[[ -1.3  23.4  34.6   6.3 -11.4  66.9  29.1  10.3 -34.2]
 [ 31.5  14.3 -11.3   6.7 -18.6 -21.4  26.0  19.3 -10.4]
 [ 21.8  -4.7 -22.9  23.3  -9.2  -3.1 -14.5  31.1  11.9]
 [-46.6 -20.4 -40.4  -7.1   3.9 -17.4   4.3  -5.0   1.4]
 [-29.8 -20.6 -14.4 -11.8  25.0 -33.4  32.8 -20.4  23.2]
 [ 15.6  58.7 -16.9 -15.5   0.3  38.7  -7.3  -0.5 -37.2]]
->
[[ 15.6  58.7 -16.9 -15.5   0.3  38.7  -7.3  -0.5 -37.2]
 [ -1.3  23.4  34.6   6.3 -11.4  66.9  29.1  10.3 -34.2]
 [ 31.5  14.3 -11.3   6.7 -18.6 -21.4  26.0  19.3 -10.4]
 [ 21.8  -4.7 -22.9  23.3  -9.2  -3.1 -14.5  31.1  11.9]
 [-46.6 -20.4 -40.4  -7.1   3.9 -17.4   4.3  -5.0   1.4]
 [-29.8 -20.6 -14.4 -11.8  25.0 -33.4  32.8 -20.4  23.2]]

[[-26.7   2.4  60.0 -15.7  57.6  29.8]
 [-17.1  42.1   8.9 -64.3  25.6  45.7]
 [ 24.6 -40.5  54.7   4.7  59.7 -28.0]
 [ 54.4 -53.3  58.8 -59.3 -48.6 -12.7]
 [ 23.0  16.9 -51.0 -62.4 -12.8  26.1]
 [-62.4  -2.4  60.0  23.4 -45.3 -29.4]
 [ 60.2  -9.6  46.9  53.5 -12.1   9.2]]
->
[[-17.1  42.1   8.9 -64.3  25.6  45.7]
 [ 23.0  16.9 -51.0 -62.4 -12.8  26.1]
 [-26.7   2.4  60.0 -15.7  57.6  29.8]
 [-62.4  -2.4  60.0  23.4 -45.3 -29.4]
 [ 60.2  -9.6  46.9  53.5 -12.1   9.2]
 [ 24.6 -40.5  54.7   4.7  59.7 -28.0]
 [ 54.4 -53.3  58.8 -59.3 -48.6 -12.7]]

[[ -1.5   6.4  11.4  17.9   2.2  -7.8   3.0   4.3   6.3   6.1   1.7  -4.9
    3.8  -6.3  -2.3   3.0]
 [ -6.0 -11.2 -41.8 -71.3  -8.5  32.1  -2.6 -13.0 -15.3 -26.6  -3.6   7.3
  -15.0  25.6   8.6  -2.0]
 [ -0.5  -4.6 -11.0 -20.6  -2.5   7.7  -0.2  -3.4  -6.2  -3.9   2.9   3.7
   -4.5   7.2  -0.5   0.9]
 [  2.1  -2.4   1.2   6.4  -1.9  -0.1  -0.4  -0.6   2.8   2.0  -0.1  -1.6
    0.4  -0.6   0.3  -0.9]]
->
[[ -1.5   6.4  11.4  17.9   2.2  -7.8   3.0   4.3   6.3   6.1   1.7  -4.9
    3.8  -6.3  -2.3   3.0]
 [  2.1  -2.4   1.2   6.4  -1.9  -0.1  -0.4  -0.6   2.8   2.0  -0.1  -1.6
    0.4  -0.6   0.3  -0.9]
 [ -0.5  -4.6 -11.0 -20.6  -2.5   7.7  -0.2  -3.4  -6.2  -3.9   2.9   3.7
   -4.5   7.2  -0.5   0.9]
 [ -6.0 -11.2 -41.8 -71.3  -8.5  32.1  -2.6 -13.0 -15.3 -26.6  -3.6   7.3
  -15.0  25.6   8.6  -2.0]]

[[ 28.5   5.5   8.3]
 [ -9.8  19.0  70.3]
 [ 19.5  29.3  48.3]
 [ 14.2 -11.5  19.1]
 [ 44.4 -35.0  25.8]
 [ -5.5 -34.9 -53.8]
 [  2.3  24.7   2.3]
 [ 25.3   6.9 -13.9]
 [ -0.8   0.2 -16.1]
 [  8.9 -15.7  45.3]
 [ 50.8 -15.4 -54.7]]
->
[[ 19.5  29.3  48.3]
 [  2.3  24.7   2.3]
 [ -9.8  19.0  70.3]
 [ 25.3   6.9 -13.9]
 [ 28.5   5.5   8.3]
 [ -0.8   0.2 -16.1]
 [ 14.2 -11.5  19.1]
 [ 50.8 -15.4 -54.7]
 [  8.9 -15.7  45.3]
 [ -5.5 -34.9 -53.8]
 [ 44.4 -35.0  25.8]]

[[ 35.2  28.8  15.6 -33.1   7.1 -19.1  25.1  51.2  10.8]
 [  1.8  22.7 -47.7  -5.4 -61.0  -1.1 -18.4  27.7  13.7]
 [ 28.2  41.3 -26.3 -32.8 -12.3   5.1  21.9  63.1  17.4]
 [  7.5  28.9 -59.3   4.9   1.4   7.6   2.4  27.4  17.2]]
->
[[ 28.2  41.3 -26.3 -32.8 -12.3   5.1  21.9  63.1  17.4]
 [  7.5  28.9 -59.3   4.9   1.4   7.6   2.4  27.4  17.2]
 [ 35.2  28.8  15.6 -33.1   7.1 -19.1  25.1  51.2  10.8]
 [  1.8  22.7 -47.7  -5.4 -61.0  -1.1 -18.4  27.7  13.7]]

[[ 10.2 -12.7]
 [ 23.9  28.9]
 [-80.7 -15.8]
 [-75.3  -2.0]
 [-64.1 -16.1]
 [ -7.7   5.2]
 [ 54.7  33.3]
 [-24.7  57.9]
 [ 17.8  -1.9]
 [ 11.8  53.9]
 [ -1.2 -69.4]]
->
[[-24.7  57.9]
 [ 11.8  53.9]
 [ 54.7  33.3]
 [ 23.9  28.9]
 [ -7.7   5.2]
 [ 17.8  -1.9]
 [-75.3  -2.0]
 [ 10.2 -12.7]
 [-80.7 -15.8]
 [-64.1 -16.1]
 [ -1.2 -69.4]]
